In the rows, zero is written as 128.
Each row is followed by its class.
[128 124 131 133 132 125 125 136 138 133 123 128 119 131 135 129 112 119
 127 124 133 121 131 126 125 127 129 119 123 131 127 136 130 128 128 136
 130 126 129 145 128 154 123 130 105 119 123 124 129 120 125 131 126 135
 128 129 125 115 120 121 118 127 129 130 119 121 134 108 136 133 133 130
 135 131 125 127 140 123 130 125 123 130 126 151 134 116] | (90)
[121 130 129 126 129 129 127 124  89 123 124 126 134 124 119 124 122 141
 126 137 127 131 122 113 121 128 127 122 116 126 135 127 125 158 131 126
 128 127 127  97 128 155 111 120 131 122 137 137  90 117 146 115 137 127
 130 131 135 140 150 130 120 140 135 132 109 133 127 145  92 137 136 127
 121 123 129 126 132 130 134 126 135 126 120 126 114 142] | (86)
[126 128 127 132 132 123 123 145 131 135 121 125 117 121 117 130 107 115
 127 132 130 124 134 126 123 130 124 114 122 129 130 141 126 125 130 120
 129 127 132 142 121 161 128 132 115 121 123 128 132 117 131 126 125 116
 130 133 132 118 118 115 115 122 128 132 116 113 136 120 128 134 138 133
 131 128 116 125 142 134 126 127 125 131 120 153 130 126] | (90)
[121 138 132 125 127 129 124 135 141 130 125 130 121 122 121 124 134 137
 122 135 132 118 128 130 139 130 133 136 127 144 127 127 129  98 134 144
 127 129 125 112 123 150 115 134 124 111 127 126  99 113 117 115 123 142
 121 126 121 128 130 121 123 139 137 128 126 135 120 111 134 131 119 126
 130 125 139 131 123 121 129 119 123 130 131 147 115  99] | (23)
[122 140 133 126 127 130 123 132 154 124 125 123 126 117 125 127 138 129
 124 151 127 124 125 146 136 135 132 141 141 152 126 128 130 111 138 143
 129 133 121  99 122 133 118 138 132 119 131 128  94 123 114 115 124 131
 122 131 122 135 133 128 133 130 135 139 154 144 118 117 128 131 133 123
 125 126 137 129 122 125 132 120 118 130 135 107 114 108] | (23)
[122 131 125 130 134 120 125 144 127 135 123 126 120 123 116 128 109 117
 129 141 133 120 132 124 127 127 125 117 125 131 128 138 126 118 128 120
 130 125 131 137 122 167 126 134 111 121 124 127 120 113 129 123 126 123
 128 130 132 122 115 114 109 127 134 131 121 112 135 120 126 136 139 130
 128 127 120 127 139 134 128 125 125 130 119 160 126 126] | (90)
[122 128 125 133 132 115 127 146 128 139 121 125 116 127 115 130 103 112
 129 127 132 119 134 125 122 129 123 109 118 130 133 138 125 119 128 118
 131 125 136 148 122 177 124 131  97 123 121 126 135 111 132 124 124 112
 130 128 133 117 109 112 105 122 129 128 114 105 142 115 131 135 137 133
 134 128 114 127 150 134 127 127 123 127 116 158 134 126] | (90)
[128 126 130 132 131 119 123 138 121 137 123 126 108 128 109 131 101 117
 126 132 132 120 135 122 128 127 128 112 117 126 130 134 127 123 133 129
 132 125 132 145 126 169 131 132  96 116 126 124 134 119 116 128 123 126
 126 130 127 126 115 118 109 129 134 129 109 112 136 105 126 131 130 134
 138 128 116 129 140 125 130 119 123 133 119 153 147 113] | (90)
[118 132 124 132 133 119 124 137 142 135 121 127 124 132 130 126 114 106
 129 139 127 119 126 133 123 132 121 119 131 134 124 138 127 125 129 131
 131 126 131 134 124 163 124 138  96 123 127 129 123 117 123 130 124 116
 130 125 132 121 109 117 111 119 128 133 147 114 133 116 129 132 134 129
 136 127 119 125 145 131 135 127 124 126 122 124 126 133] | (90)
[127 133 132 127 128 124 118 129 121 131 128 132 120 117 117 127 128 126
 121 155 130 127 127 134 139 129 144 135 128 135 127 127 129  97 142 136
 130 130 125 105 120 145 129 131 121 119 129 128 111 132 109 124 125 125
 125 134 123 130 130 124 134 135 138 133 124 129 121 117 121 134 130 132
 128 127 130 131 118 122 129 118 125 131 129 116 131 110] | (23)
[139 131 133 125 126 123 126 110  74 131 137 128 116 119  89 127 113 134
 121 141 126 135 129 123 138 130 130 128 115 117 133 119 129 141 151 124
 127 134 124 116 129 130 143 113 121 127 134 133 124 144 104 129 129 114
 123 138 125 155 142 128 132 139 140 128 104 127 130 120  99 134 115 132
 123 124 119 132 110 130 130 113 133 132 123  95 156 123] | (86)
[126 127 128 132 131 127 130 137 143 135 122 127 117 132 122 128  99 115
 131 119 132 120 131 124 121 132 124 111 127 130 127 139 126 159 127 130
 127 126 132 159 131 155 126 132 108 123 125 127 127 118 121 126 122 132
 127 129 132 130 113 118 105 123 128 127 134 120 139 108 131 134 132 128
 135 129 115 126 147 129 136 125 123 130 118 142 137 128] | (90)
[128 124 134 128 130 143 127 147 187 115 103 127 132 140 141 126 126 130
 129 100 136 120 127 115  94 134 124 111 138 139 128 136 126 198 118 146
 120 129 130 133 137 147  96 133 151 121 136 132  96 103 165 106 125 147
 141 121 134 139 134 137 116 119 118 128 159 151 131 135 119 122 143 128
 127 126 125 122 159 121 143 134 126 122 128 131 101 143] | (86)
[118 128 126 128 135 121 125 148 142 131 119 124 124 133 133 124 123 115
 127 137 134 115 130 124 119 127 128 114 123 134 124 134 125 108 122 131
 132 124 133 129 121 175 113 134 105 113 124 129 117 105 138 124 125 130
 133 122 130 116 114 121 116 125 127 131 129 113 132 129 131 127 141 131
 138 126 126 126 148 128 132 132 125 126 124 165 114 125] | (90)
[125 134 129 125 127 132 133 130 115 121 119 127 132 119 101 124 121 140
 128 128 124 130 124 118 117 127 121 122 130 130 134 130 121 183 141 116
 122 132 125 106 129 143 118 122 151 131 140 137  90 117 148 106 131 119
 135 136 139 155 147 129 119 134 132 129 129 140 131 144  93 134 136 125
 112 122 121 124 135 138 134 125 133 127 120 107 113 148] | (86)
[117 136 132 133 126 129 131 129 100 128 122 128 127 113 112 129  95 134
 128 125 129 130 119 123 116 135 120 123 119 131 138 139 124 186 141 125
 120 136 125 109 124 168 107 125 124 131 140 133  80 121 138 109 135 116
 124 134 134 134 150 122 108 136 138 134 117 139 133 118  93 150 137 125
 114 125 121 121 138 139 137 118 129 129 116  91 118 143] | (86)
[124 136 133 130 125 127 125 123 131 126 124 131 126 129 129 126 123 124
 125 138 129 126 121 133 129 128 133 132 128 137 128 128 131 134 139 149
 127 132 123 108 126 147 114 130 109 115 134 130 103 129 111 121 128 131
 119 129 121 132 136 130 127 132 136 134 140 138 120 111 119 134 129 125
 134 126 133 129 126 122 138 118 123 128 130  95 127 114] | (23)
[125 139 133 128 129 125 117 139 126 128 126 130 124 107 112 127 130 124
 121 169 128 128 126 133 136 125 132 132 132 141 129 131 128  93 144 129
 128 132 124  95 114 157 125 134 132 120 130 128  98 124 120 117 127 116
 125 138 126 128 134 119 132 133 141 136 126 130 118 128 117 134 138 128
 124 125 131 129 123 128 133 117 125 132 130 125 121 110] | (23)
[124 122 132 133 130 121 127 138 133 138 125 126 124 131 139 131 111 112
 131 130 131 127 129 129 122 127 126 116 123 127 126 139 128 126 121 126
 129 127 131 150 125 153 128 133 107 125 122 125 136 123 128 136 126 126
 129 127 131 111 115 119 114 121 128 131 124 110 135 117 137 133 135 130
 135 129 118 126 143 130 130 128 124 129 121 151 131 131] | (90)
[124 135 135 128 127 132 122 133 127 128 127 132 120 121 125 125 121 132
 123 144 132 126 127 129 138 131 133 134 125 141 127 128 132 111 134 147
 127 125 124 111 124 152 117 131 119 112 129 129  95 121 113 120 126 145
 124 131 122 127 133 124 124 138 139 129 128 133 121 111 126 135 133 124
 133 124 137 132 125 120 135 117 125 131 129 137 118 103] | (23)
[123 133 132 126 126 132 122 130 121 125 129 129 133 117 127 128 141 136
 120 143 131 127 127 133 137 127 134 141 126 136 131 125 129  86 131 134
 127 130 122  98 117 135 119 129 132 118 130 127 111 124 128 120 130 127
 126 129 121 121 140 127 139 136 134 130 117 133 118 129 125 129 130 126
 125 125 142 129 116 125 126 123 128 128 133 127 118 109] | (23)
[126 129 125 131 129 118 130 131 122 138 130 129 124 128 119 128 108 114
 129 135 127 124 128 130 131 129 125 121 127 128 126 137 129 128 130 123
 131 129 129 142 127 146 136 128 107 127 127 128 129 127 116 134 125 125
 123 131 133 126 116 118 113 124 132 128 126 112 135 114 130 141 131 129
 134 127 117 133 136 135 130 124 127 129 120 137 135 133] | (90)
[126 128 127 131 132 120 129 138 145 133 123 129 121 133 124 125 109 115
 130 127 137 118 131 124 123 131 127 115 130 130 123 137 128 142 125 132
 131 124 130 150 130 155 127 134 110 121 126 127 122 118 122 129 123 139
 128 129 132 128 113 121 110 123 130 127 141 118 134 110 135 132 137 126
 137 128 119 125 144 128 134 127 124 128 121 154 129 128] | (90)
[126 125 128 131 130 126 124 139 132 131 123 127 123 127 141 129 123 119
 130 130 132 127 129 127 124 125 125 123 125 128 131 136 128 120 122 127
 127 126 130 133 123 146 123 132 120 125 126 125 131 123 136 131 130 126
 129 127 129 112 122 123 124 125 126 131 120 122 130 129 131 130 135 131
 132 129 129 126 136 129 129 130 121 126 125 146 124 128] | (90)
[123 130 126 132 125 127 136 120 103 131 128 129 128 124 119 129 105 130
 132 114 126 130 122 126 125 133 121 129 121 124 135 134 127 169 129 118
 123 133 126 132 136 138 120 125 123 134 134 133 115 127 134 123 132 120
 128 131 136 132 138 124 113 131 129 129 118 130 139 121 113 140 127 127
 119 128 123 125 136 138 132 125 129 129 117 104 128 145] | (86)
